Below is a small trained network, with its code and all its weights. Each question gives an input and a target symbol and asks what happens when units are switched off, that is, made to give their printed mean instead of their output.

import numpy as np


def w(rows, s, z=0):
    codes = np.array(rows[::2]) - 128.0
    scale = np.full(codes.shape[1], s)
    scale[-1] = z or s
    return codes * scale


def norm(h):
    return h / np.sqrt((h * h).mean(-1, keepdims=True) + 1e-5)


def f(y):
    return y / 2 * (1 + np.tanh(0.7978845608 * (y + 0.044715 * y**3)))


def softmax(a):
    e = np.exp(a - a.max(-1, keepdims=True))
    return e / e.sum(-1, keepdims=True)


def log_softmax(a):
    a = a - a.max(-1, keepdims=True)
    return a - np.log(np.exp(a).sum(-1, keepdims=True))


def net(x, mask):
    ids = ['αβδζλξπτψ'.index(c) for c in x.split()]
    T = len(ids)
    res = E[ids] + P[:T]
    q, k, v = (norm(res) @ M[0].T for M in (Q, K, V))
    z = softmax(np.where(np.tri(T) > 0, q @ k.T / 2**0.5, -1e9)) @ v
    res = res + np.where(mask[0], z, O[0][:, -1]) @ O[0][:, :-1]
    y = f(norm(res) @ A[0][:, :-1].T + A[0][:, -1])
    res = res + np.where(mask[1:17], y, B[0][:, -1]) @ B[0][:, :-1]
    return log_softmax(norm(res)[-1] @ U[:, :-1].T + U[:, -1])


Q, K, V, O, A, B = {}, {}, {}, {}, {}, {}
E = w([
[120,152,122,93],'α',
[79,158,140,4],'β',
[101,104,111,94],'δ',
[110,104,121,63],'ζ',
[90,111,104,95],'λ',
[105,127,99,80],'ξ',
[154,233,103,183],'π',
[109,117,107,82],'τ',
[102,101,108,68],'ψ',
],0.02)
P = w([
[146,162,177,190],'0',
[180,185,14,139],'1',
[59,213,135,64],'2',
[156,19,15,58],'3',
[75,202,135,63],'4',
[91,61,8,46],'5',
[87,202,135,61],'6',
[125,52,2,16],'7',
],0.0095)
Q[0] = w([
[205,32,253,180],'H0',
[62,241,167,69],'H0',
],0.011)
K[0] = w([
[161,57,26,195],'H0',
[92,29,254,236],'H0',
],0.0078)
V[0] = w([
[205,124,249,63],'H0',
[164,220,28,115],'H0',
],0.011)
O[0] = w([
[253,95,162,148,101],'H0',
[28,91,201,150,251],'H0',
],0.016,0.0021)
A[0] = w([
[141,139,149,144,68],'N0',
[102,129,254,161,244],'N1',
[165,168,43,91,170],'N2',
[147,2,81,149,109],'N3',
[121,217,135,52,82],'N4',
[59,119,109,99,94],'N5',
[88,119,27,179,123],'N6',
[184,172,26,193,56],'N7',
[118,145,152,173,123],'N8',
[189,91,113,223,70],'N9',
[120,93,49,94,6],'N10',
[177,138,188,115,104],'N11',
[109,211,131,83,155],'N12',
[224,15,124,199,32],'N13',
[164,239,196,144,65],'N14',
[177,112,114,218,62],'N15',
],0.0098,0.0015)
B[0] = w([
[142,126,124,116,108],'N0',
[204,251,156,80,164],'N1',
[69,131,105,106,217],'N2',
[69,79,101,121,168],'N3',
[132,73,113,224,226],'N4',
[194,153,173,128,255],'N5',
[189,128,124,93,186],'N6',
[138,178,167,165,171],'N7',
[113,119,158,113,114],'N8',
[90,110,87,181,128],'N9',
[135,115,155,68,200],'N10',
[146,121,75,91,131],'N11',
[131,84,142,187,215],'N12',
[92,107,188,201,148],'N13',
[118,32,115,42,144],'N14',
[109,123,91,165,123],'N15',
],0.014,0.0051)
U = w([
[153,175,135,81,149],'α',
[193,88,90,93,119],'β',
[98,177,30,90,151],'δ',
[195,82,86,139,17],'ζ',
[2,138,55,135,252],'λ',
[40,154,199,125,85],'ξ',
[43,174,197,131,120],'π',
[122,33,225,205,184],'τ',
[97,39,60,192,113],'ψ',
],0.009,0.0017)

Each question gives the input, a string of symbols that net reads in full, and the target symbol t.
The units are the heads (2 rows each of Q, K, V and O) and the neurons (one row each of A and B). Each row of codes is followed by its name. A weight is (code - 128) times the scale printed after its matrix; where a second scale follows, it is the last column's (O, A, B and U).
mask holds one flag per unit, heads first, then neurons. A switched-off unit (its flag False) gives its mean, the last column of its rows in O or B, instead of its output. The means were averaged over made-up inputs and are rounded, as every weight is.
A unit's drop is (log p(t) with every unit on - log p(t) with that unit switched off) / (log p(t) with every unit on - log p(t) with every unit switched off).
The circuit of an input: a set's keep is (log p(t) with only the set's units on - log p(t) with every unit switched off) / (log p(t) with every unit on - log p(t) with every unit switched off). Starting from the 12 units with the biggest drops (on a tie, the unit counted first), units are removed one at a time, each time the one whose removal leaves the highest keep (on an exact tie, the one counted first), for as long as the keep stays at least 0.8.
units of the circuit, in order: the units of the circuit, biggest drop first
top k neurons: the k neurons with the biggest drops, biggest first
drop when u is switched off: that unit's drop, to one decimal
input τ λ λ β π, target τ: units of the circuit, in order	(N14, N4, N7)
input λ ζ τ τ τ, target λ: units of the circuit, in order	(H0, N4)
input ψ α π π α, target ψ: units of the circuit, in order	(N4, H0, N5)
input δ β ξ β λ, target δ: units of the circuit, in order	(H0)
input β π α τ ζ, target β: units of the circuit, in order	(H0, N11)
input λ ψ λ ψ α, target λ: units of the circuit, in order	(H0, N4)
input τ π λ ψ β, target τ: units of the circuit, in order	(N4, N12, H0)
input ψ π π, target ψ: units of the circuit, in order	(N14, N4)
input ψ δ λ β α τ ψ, target ψ: top 2 neurons	(N4, N1)
input α π δ ψ α β ξ, target α: units of the circuit, in order	(H0, N1)
input τ π ζ, target τ: top 2 neurons	(N4, N6)
input β ζ π, target β: top 2 neurons	(N14, N11)
input ψ δ λ δ τ δ τ, target ψ: top 2 neurons	(N4, N12)
input δ β β β ξ τ ξ, target δ: top neuron	(N2)
input β π ζ, target β: drop when H0 is switched off	1.5
input τ τ τ β λ δ λ, target τ: drop when N4 is switched off	0.1
input τ τ ξ ψ π, target τ: drop when N14 is switched off	0.5
